Here is a tiny trained network, its code and every weight. The questions are about switching its units off for an input and a class, where a switched-off unit gives its printed mean instead of its output.

import numpy as np


def w(rows, s, z=0):
    codes = np.array(rows[::2]) - 128.0
    scale = np.full(codes.shape[1], s)
    scale[-1] = z or s
    return codes * scale


def f(y):
    return np.maximum(y, 0)


def log_softmax(a):
    a = a - a.max(-1, keepdims=True)
    return a - np.log(np.exp(a).sum(-1, keepdims=True))


def net(x, mask):
    res = np.array(x, float).reshape(1, 7) / 4 @ E
    y = f(res @ A[0][:, :-1].T + A[0][:, -1])
    res = res + np.where(mask, y, B[0][:, -1]) @ B[0][:, :-1]
    return log_softmax(res[-1] @ U[:, :-1].T + U[:, -1])


A, B = {}, {}
E = w([
[93,173,151,121,73,206,146,204,173,71,93],'x0',
[124,184,243,198,140,221,230,69,228,95,92],'x1',
[133,175,161,97,249,26,247,210,123,144,164],'x2',
[121,145,116,90,27,84,123,158,114,166,186],'x3',
[240,100,188,54,107,112,96,156,161,220,150],'x4',
[76,81,111,48,86,119,106,114,254,49,130],'x5',
[105,90,172,62,166,116,157,47,109,57,153],'x6',
],0.0098)
A[0] = w([
[163,125,98,118,101,117,86,144,105,177,128,125],'N1',
[78,175,77,110,108,99,127,148,112,84,115,176],'N2',
[107,141,186,158,167,134,182,83,153,88,91,222],'N3',
[121,128,126,181,171,126,114,124,44,150,111,179],'N4',
[86,106,104,116,94,162,103,78,120,96,99,109],'N5',
[125,107,141,80,145,41,137,137,118,129,176,147],'N6',
[251,82,173,97,141,112,148,89,144,166,110,253],'N7',
[146,116,96,150,174,108,157,131,39,126,117,133],'N8',
],0.014,0.0045)
B[0] = w([
[118,141,151,183,159,137,179,107,139,101,46,205],'N1',
[163,150,154,127,142,121,142,136,198,183,152,182],'N2',
[131,176,143,151,150,131,157,137,249,125,116,251],'N3',
[69,180,189,147,125,134,99,144,133,147,94,220],'N4',
[106,90,142,126,60,118,70,126,127,124,144,209],'N5',
[131,53,100,87,91,61,110,128,146,125,161,218],'N6',
[162,191,130,146,126,115,50,173,144,173,112,246],'N7',
[27,145,143,111,122,114,106,117,166,94,112,214],'N8',
],0.013,0.019)
U = w([
[205,75,88,95,79,73,49,166,117,194,156,134],'0',
[108,91,120,163,90,217,96,58,57,140,104,130],'1',
[197,112,50,109,180,149,165,90,28,54,162,28],'2',
[60,107,143,59,95,114,55,135,132,70,109,125],'3',
[97,109,68,74,196,100,196,156,171,153,204,90],'4',
[128,251,173,178,215,137,110,179,161,153,69,184],'5',
[196,75,59,115,185,177,151,102,48,53,193,2],'6',
[130,123,134,121,121,178,137,104,172,49,86,83],'7',
],0.011,0.0062)

Each question gives the input, the list of numbers given to net, and the class t.
The units are the neurons (one row each of A and B). Each row of codes is followed by its name. A weight is (code - 128) times the scale printed after its matrix; where a second scale follows, it is the last column's (A, B and U).
mask holds one flag per neuron, in row order. A switched-off neuron (its flag False) gives its mean, the last column of its row in B, instead of its output. The means were averaged over made-up inputs and are rounded, as every weight is.
A unit's drop is (log p(t) with every unit on - log p(t) with that unit switched off) / (log p(t) with every unit on - log p(t) with every unit switched off).
The circuit of an input: a set's keep is (log p(t) with only the set's units on - log p(t) with every unit switched off) / (log p(t) with every unit on - log p(t) with every unit switched off). Starting from all 8 units, units are removed one at a time, each time the one whose removal leaves the highest keep (on an exact tie, the one counted first), for as long as the keep stays at least 0.8.
units of the circuit, in order: the units of the circuit, biggest drop first
unit that matters most: the unit with the biggest drop
k most important neurons: the k neurons with the biggest drops, biggest first
drop of u: that unit's drop, to one decimal
input [-4,-2,8,-1,8,0,2], class 0: units of the circuit, in order -> [N6]
input [-7,-1,2,4,-4,7,7], class 0: units of the circuit, in order -> [N6 N8]
input [5,3,0,7,1,5,1], class 3: 4 most important neurons -> [N7 N3 N1 N4]
input [-8,-6,-1,-3,0,-3,2], class 3: 2 most important neurons -> [N6 N8]
input [3,8,-8,-6,-8,6,-7], class 7: units of the circuit, in order -> [N5 N7 N3]
input [2,-7,8,4,5,-6,5], class 3: units of the circuit, in order -> [N6 N8]
input [6,-3,-4,-1,-4,-1,3], class 3: 3 most important neurons -> [N7 N5 N6]
input [8,-7,0,3,8,3,-7], class 5: 2 most important neurons -> [N1 N5]
input [4,3,-3,4,-4,4,-6], class 3: 4 most important neurons -> [N7 N5 N3 N1]
input [-3,-1,8,-3,1,3,5], class 4: 2 most important neurons -> [N6 N5]
input [-7,-8,7,-5,-5,-5,-2], class 3: 2 most important neurons -> [N6 N8]
input [-3,-3,6,-4,7,1,-7], class 0: 2 most important neurons -> [N6 N3]
input [-3,6,-7,8,5,2,0], class 0: 2 most important neurons -> [N3 N4]
input [2,-3,8,-7,-6,4,2], class 4: 4 most important neurons -> [N7 N6 N1 N4]
input [-7,8,-5,-8,8,8,8], class 5: unit that matters most -> N7
input [-3,-1,-6,-2,-6,-3,-3], class 3: 3 most important neurons -> [N5 N3 N7]
input [1,-6,-8,1,5,-2,3], class 1: 2 most important neurons -> [N1 N3]
input [1,3,8,4,-7,3,-1], class 4: drop of N6 -> 0.1
input [4,-5,4,-1,5,-1,0], class 0: drop of N2 -> 0.0
input [6,-4,7,2,-2,-4,0], class 3: drop of N6 -> 0.3
input [8,4,-6,7,-7,0,7], class 7: unit that matters most -> N3
